Below is a small trained network, with its code and all its weights. Each question gives an input and a class and asks what happens when units are switched off, that is, made to give their printed mean instead of their output.

import numpy as np


def w(rows, s, z=0):
    codes = np.array(rows[::2]) - 128.0
    scale = np.full(codes.shape[1], s)
    scale[-1] = z or s
    return codes * scale


def norm(h):
    return h / np.sqrt((h * h).mean(-1, keepdims=True) + 1e-5)


def f(y):
    return y / 2 * (1 + np.tanh(0.7978845608 * (y + 0.044715 * y**3)))


def log_softmax(a):
    a = a - a.max(-1, keepdims=True)
    return a - np.log(np.exp(a).sum(-1, keepdims=True))


def net(x, mask):
    res = np.array(x, float).reshape(1, 7) / 4 @ E
    u = 0
    for l in range(4):
        y = f(norm(res) @ A[l][:, :-1].T + A[l][:, -1])
        res = res + np.where(mask[u : u + 4], y, B[l][:, -1]) @ B[l][:, :-1]
        u += 4
    return log_softmax(norm(res)[-1] @ U[:, :-1].T + U[:, -1])


A, B = {}, {}
E = w([
[117,111,94,141,108],'x0',
[151,104,92,111,2],'x1',
[204,151,91,127,143],'x2',
[181,117,151,174,145],'x3',
[141,102,163,136,154],'x4',
[173,174,154,112,120],'x5',
[135,111,83,96,100],'x6',
],0.007)
A[0] = w([
[130,150,153,178,176,108],'0.n1',
[50,89,131,200,23,202],'0.n2',
[74,110,105,3,101,214],'0.n3',
[187,152,126,75,208,1],'0.n4',
],0.0057,0.00097)
B[0] = w([
[131,154,165,123,141,178],'0.n1',
[225,58,186,192,212,253],'0.n2',
[99,138,181,155,193,228],'0.n3',
[169,113,86,3,35,169],'0.n4',
],0.0056,0.0024)
A[1] = w([
[99,218,1,199,189,140],'1.n1',
[229,139,93,157,210,249],'1.n2',
[151,14,114,61,172,115],'1.n3',
[110,247,100,118,66,139],'1.n4',
],0.0062,0.0018)
B[1] = w([
[179,91,95,114,81,177],'1.n1',
[60,126,132,77,95,251],'1.n2',
[163,2,94,135,86,168],'1.n3',
[144,236,152,198,206,158],'1.n4',
],0.0073,0.0033)
A[2] = w([
[223,83,187,120,101,255],'2.n1',
[58,119,124,172,197,19],'2.n2',
[201,14,65,148,106,192],'2.n3',
[55,3,162,108,92,217],'2.n4',
],0.0059,0.00076)
B[2] = w([
[35,183,152,162,150,195],'2.n1',
[196,194,34,144,220,174],'2.n2',
[205,105,254,17,164,234],'2.n3',
[142,205,105,133,97,252],'2.n4',
],0.0073,0.0036)
A[3] = w([
[58,145,156,182,104,15],'3.n1',
[157,80,162,255,83,110],'3.n2',
[208,211,124,116,85,233],'3.n3',
[71,130,163,121,168,6],'3.n4',
],0.0078,0.0011)
B[3] = w([
[254,80,145,173,132,140],'3.n1',
[202,155,50,18,39,163],'3.n2',
[96,130,69,201,211,253],'3.n3',
[103,98,77,135,77,167],'3.n4',
],0.0073,0.0035)
U = w([
[245,65,146,57,50,1],'0',
[96,233,38,254,231,255],'1',
],0.0052,0.00062)

Each question gives the input, the list of numbers given to net, and the class t.
The units are the neurons (one row each of A and B). Each row of codes is followed by its name. A weight is (code - 128) times the scale printed after its matrix; where a second scale follows, it is the last column's (A, B and U).
mask holds one flag per neuron, layer by layer. A switched-off neuron (its flag False) gives its mean, the last column of its row in B, instead of its output. The means were averaged over made-up inputs and are rounded, as every weight is.
A unit's drop is (log p(t) with every unit on - log p(t) with that unit switched off) / (log p(t) with every unit on - log p(t) with every unit switched off).
The circuit of an input: a set's keep is (log p(t) with only the set's units on - log p(t) with every unit switched off) / (log p(t) with every unit on - log p(t) with every unit switched off). Starting from the 12 units with the biggest drops (on a tie, the unit counted first), units are removed one at a time, each time the one whose removal leaves the highest keep (on an exact tie, the one counted first), for as long as the keep stays at least 0.8.
circuit, biggest first: the units of the circuit, biggest drop first
k most important neurons: the k neurons with the biggest drops, biggest first
k most important neurons of layer l: the k neurons of layer l with the biggest drops, biggest first
drop of u: that unit's drop, to one decimal
input [-7,-4,2,-4,4,0,1], class 0: 4 most important neurons -> (0.n4; 3.n3; 2.n2; 2.n4)
input [-5,8,8,3,8,4,-5], class 1: circuit, biggest first -> (3.n3; 2.n1)
input [1,1,0,-3,-4,-6,-2], class 0: circuit, biggest first -> (3.n3)
input [8,3,-8,-3,-8,-6,-5], class 0: 2 most important neurons -> (0.n2; 3.n2)
input [-5,-6,2,-3,6,3,7], class 0: circuit, biggest first -> (0.n4; 1.n3)
input [-2,-7,7,7,-4,-4,1], class 0: 2 most important neurons -> (0.n4; 1.n1)
input [-4,1,6,-2,-4,5,8], class 1: 2 most important neurons -> (3.n3; 1.n4)
input [-3,4,-7,6,-8,7,7], class 1: 2 most important neurons -> (1.n3; 3.n3)
input [-3,1,-6,-1,0,5,3], class 1: 2 most important neurons of layer 1 -> (1.n1; 1.n3)
input [3,5,7,4,-5,1,-2], class 1: drop of 1.n3 -> 0.1
input [-7,3,8,-1,-4,8,6], class 1: drop of 1.n4 -> 0.1
